189 106 130 127 127 127
 68 104 147 126 151 120
226 136  87 137 138 138
136 110 134 131 137 120
105 135 124 129 123 132
118 121 123 116 127 130
131 126 150 135 150 126
->
127 120 138 120 132 130 126
127 151 138 137 123 127 150
127 126 137 131 129 116 135
130 147  87 134 124 123 150
106 104 136 110 135 121 126
189  68 226 136 105 118 131

116 194  87 151 111  92 135 128 133 125 137
115  82 183 115 137 151 138 118 131 164 121
137 162 112 171 145 117 133 124 111 145 108
127 106 148 145 165 122 110 115 136 147 131
142  96 163 120 128 172 137 147 123 146  96
 89 111 142 128 118 131 201 145 121 171 121
128 132 113 122 115 144 140 195 160 114 121
->
137 121 108 131  96 121 121
125 164 145 147 146 171 114
133 131 111 136 123 121 160
128 118 124 115 147 145 195
135 138 133 110 137 201 140
 92 151 117 122 172 131 144
111 137 145 165 128 118 115
151 115 171 145 120 128 122
 87 183 112 148 163 142 113
194  82 162 106  96 111 132
116 115 137 127 142  89 128

160 188 101 123 146 119 111 149 127  70  86  83 153
130 128 139 141 118 118 126 140 132 122 147 136 137
145 184 106 129 145 137 108 140 124  83  86  78 146
145 201 116 134 121  91 107 162 129  51 104  89 166
150 144 126 136 153 137 124 135 135 104  94 110 139
160 197 113 134 138 109 116 158 134  61  89  80 155
->
153 137 146 166 139 155
 83 136  78  89 110  80
 86 147  86 104  94  89
 70 122  83  51 104  61
127 132 124 129 135 134
149 140 140 162 135 158
111 126 108 107 124 116
119 118 137  91 137 109
146 118 145 121 153 138
123 141 129 134 136 134
101 139 106 116 126 113
188 128 184 201 144 197
160 130 145 145 150 160

108  89 147 173 143 137 102 115 144
151 198 138 131 145 164 121 106 136
157 119 111 129 135 106  91 194 134
128 148 108  91 145  92 115 125 149
131  95 204 139 153 129 129 108 154
120 116 108  90  88 108 103 131 133
131  97 151 136  94 104 103 177 130
 96  98 115 120  93 171 156 143 128
->
144 136 134 149 154 133 130 128
115 106 194 125 108 131 177 143
102 121  91 115 129 103 103 156
137 164 106  92 129 108 104 171
143 145 135 145 153  88  94  93
173 131 129  91 139  90 136 120
147 138 111 108 204 108 151 115
 89 198 119 148  95 116  97  98
108 151 157 128 131 120 131  96

143 132 165 163  90 171 176 156
149 154 173 176 112 175 138 131
 79 111 117 111 123 150 153 207
175 129 129 112 122 105 121  45
132 129 160 132 103 162 171 167
128 151 158 127 126  99 137  79
->
156 131 207  45 167  79
176 138 153 121 171 137
171 175 150 105 162  99
 90 112 123 122 103 126
163 176 111 112 132 127
165 173 117 129 160 158
132 154 111 129 129 151
143 149  79 175 132 128

 83 156 132 173 138 154 167 172 116  93 134 159  97 133 145  86
141 106 162 159 149 201  75 200 167  77 137 167 125 127 133  90
120  94 155 152 163  94 105 101  94 194 125 156 118 171 104 133
 89 150 106 158 154  62 127  92 144 163 177 155  77 105  99  95
100 144 118 136 139  94 128 172  45 179  61 131 134 120  47 169
->
 86  90 133  95 169
145 133 104  99  47
133 127 171 105 120
 97 125 118  77 134
159 167 156 155 131
134 137 125 177  61
 93  77 194 163 179
116 167  94 144  45
172 200 101  92 172
167  75 105 127 128
154 201  94  62  94
138 149 163 154 139
173 159 152 158 136
132 162 155 106 118
156 106  94 150 144
 83 141 120  89 100

 86  92 158 172
148 104 148 113
116 166  76 171
111 153 166  97
119 202 148 110
 80  83  90 162
130  96 133  46
136  56  58  43
->
172 113 171  97 110 162  46  43
158 148  76 166 148  90 133  58
 92 104 166 153 202  83  96  56
 86 148 116 111 119  80 130 136
---
137 174 184 123  90 174  31
135 175 180 122  96 172  38
134 176 179 122  98 172  40
->
137 135 134
174 175 176
184 180 179
123 122 122
 90  96  98
174 172 172
 31  38  40

170 154 148
170 133 213
178 174  59
199 119 185
207 144  85
170 158 130
->
170 170 178 199 207 170
154 133 174 119 144 158
148 213  59 185  85 130

158 118  67 129  97  84 154 105 130 198
144  95 146 207 122 117 188 140 134  88
->
158 144
118  95
 67 146
129 207
 97 122
 84 117
154 188
105 140
130 134
198  88

125 128  98 109  77 110 124 166
161 106 174  88 144 142  92 170
155 111 140  72 119 134 118 188
156  88 110 127  92  58 109 153
190 207  82 196  83 167 204 111
187 111  91 177 119 117 149 141
104 107 104 153 162 119 141 126
148 161 130 134  71 149 137 174
 96 178 121 152 159 156 175  92
->
125 161 155 156 190 187 104 148  96
128 106 111  88 207 111 107 161 178
 98 174 140 110  82  91 104 130 121
109  88  72 127 196 177 153 134 152
 77 144 119  92  83 119 162  71 159
110 142 134  58 167 117 119 149 156
124  92 118 109 204 149 141 137 175
166 170 188 153 111 141 126 174  92

127 181  93 133  93
144 166  65 106  77
159 109 162 166  84
149 145 182  87 142
144 161 127 119 124
188 150  92  93 196
105 164 133 121  87
 68 155 198 191 156
125 199 107 204  84
->
127 144 159 149 144 188 105  68 125
181 166 109 145 161 150 164 155 199
 93  65 162 182 127  92 133 198 107
133 106 166  87 119  93 121 191 204
 93  77  84 142 124 196  87 156  84

131 130 103 141 179 111 148 194 125
115 123  73  52  89  38 177 133 163
106 214 190 155 201  83 129 124 193
157 180 137 108 160  72 132 110 173
170  73  51  71 115  88 173 159 120
138 191 143 121 108 108 123  87 149
->
131 115 106 157 170 138
130 123 214 180  73 191
103  73 190 137  51 143
141  52 155 108  71 121
179  89 201 160 115 108
111  38  83  72  88 108
148 177 129 132 173 123
194 133 124 110 159  87
125 163 193 173 120 149
